[[  1  13 -45  92 -11]
 [ 72   9   2 -29  -2]
 [-43 -22   1  -5  -9]] Out: -45

[[ 31 -27  -4  64  21  10 -77]
 [-27   1  13 -19 -17  15  11]] Out: 21

[ 21   3  13  38  89 -85  -5] Out: 89

[ 15 -22 -47 -36 -12  71] Out: -36

[ 21 -26 -75 -12  -8] Out: -75

[ 16 -49  -4 -81] Out: -49
---
[ 28 -85 -65  52  40  16] >> 16
[ 36  15  64 -87] >> -87
[ 61  73   4  34 -61] >> -61
[ 48  14  85  28 -37  -2] >> -2
[-24  27  98   0  90] >> 90
[-98   7 -47  -8 -37] >> -37
[ -9  16 -70 -28   1 -51   4] >> 4
[  0  71 -15 -45   5  28  12] >> 12
[-81  38 -16  11  93] >> 93
[-37  79  31 -71 -39] >> -39
---
[[-30  54 -49  15 -41]
 [-41  67 -66  38 -73]
 [-51  73 -78  17 -68]]: 54

[[ 80 -12 -61  14 -28  58]
 [ 37  36 -58  31   9 -60]
 [ 11  29 -31 -19  49 -12]]: -12

[[-24  46 -46  71 -48 -48 -22]
 [ 24 -52  49 -69  49  39  31]
 [ 20  14  89 -36  29  43  45]]: 46

[[  4  72 -22  31  63]
 [ -4 -79  32 -33 -66]
 [ 35 -27 -87   6 -48]]: 72

[[-27  38  13 -59 -71]
 [ 34  51  53   9  13]
 [  9  53  41 -24 -27]]: 38

[[-11  22  59 -14  14 -31]
 [-17 -79  32   8 -12  26]
 [-14 -33  65 -23  36  -4]]: 22

[[ 47  76   0  46 -37]
 [-63 -45  -7 -30  38]
 [  6  55  83 -51 -35]]: 76

[[ 49  76  18 -15 -42]
 [ 50  78  34 -43 -57]
 [ 48  78  19 -22 -47]]: 76

[[ 46 -42  60 -45  -2]
 [-38  22  79  19  -9]
 [ 14   1  -2  11  -2]]: -42

[[-82  23   5  17]
 [  4  15  10 -85]
 [ 69  -8 -10  90]]: 23
---
((-28, -29, -40, -39, -33), (-32, -28, -42, -35, -35), (-33, -40, 29, -23, 2)): -33
((3816, 7862, 5032, 2229, 5225, 3562, 5182), (3539, 4258, 5091, 4883, 5678, 5086, 2653)): 5091
((543, 411, 833, 74), (862, 943, 535, 240), (651, 865, 726, 102)): 240
((35, 2, 47, 15), (49, -5, 17, -1), (-27, 28, 6, 22)): -1
(75, 56, 42, 76, 23, 47): 56
((569, 528, 434, 568, 751, 448), (301, 216, 183, 397, 390, 861)): 216
((-24, -37, 26, 0, 20, -23), (2, -3, 5, -8, 22, -22), (-23, 2, 3, -10, -9, 5)): 2
((13, 44, 51, 71), (61, 99, 51, 53), (45, 27, 70, 49)): 53
(148, 109, 55, 136, 200): 148
(50, 110, 213, 152, 159, 14, 125): 213
---
[186 198 140 901 110] result: 198

[3635 8175 7453 6098 3203 6545 7625] result: 7625

[[225 220 194 104]
 [ 86  17  56 173]
 [108  42  72 163]] result: 220

[59 61 14 63 47 77] result: 63

[[ 65  76  51 153]
 [ 50 109  79 194]
 [109 132  37 120]] result: 153

[-20 -36  -2   1 -31  46 -26] result: 1
---
[[4398 8485 4577 5922 6965]
 [4158 6427 2289 5373 4994]
 [5571 5222 6728 7217 5956]] yields 5373

[[243  34 133 211 212]
 [205 174  40 144 108]] yields 144

[[-803  128 -896 -897 -616]
 [ 306 -667  190  630  512]
 [ -29 -816  329 -768  717]] yields 630

[[-517  532  507 -178 -254  -96]
 [ 155 -371 -560 -207  696   10]
 [  93  -32  910  202 -398  563]] yields 696

[[-14 -18  44  23 -43 -36]
 [-18  20  -9  15 -20   4]] yields -20

[[4 6 6 7]
 [2 5 5 8]
 [5 6 8 5]] yields 5
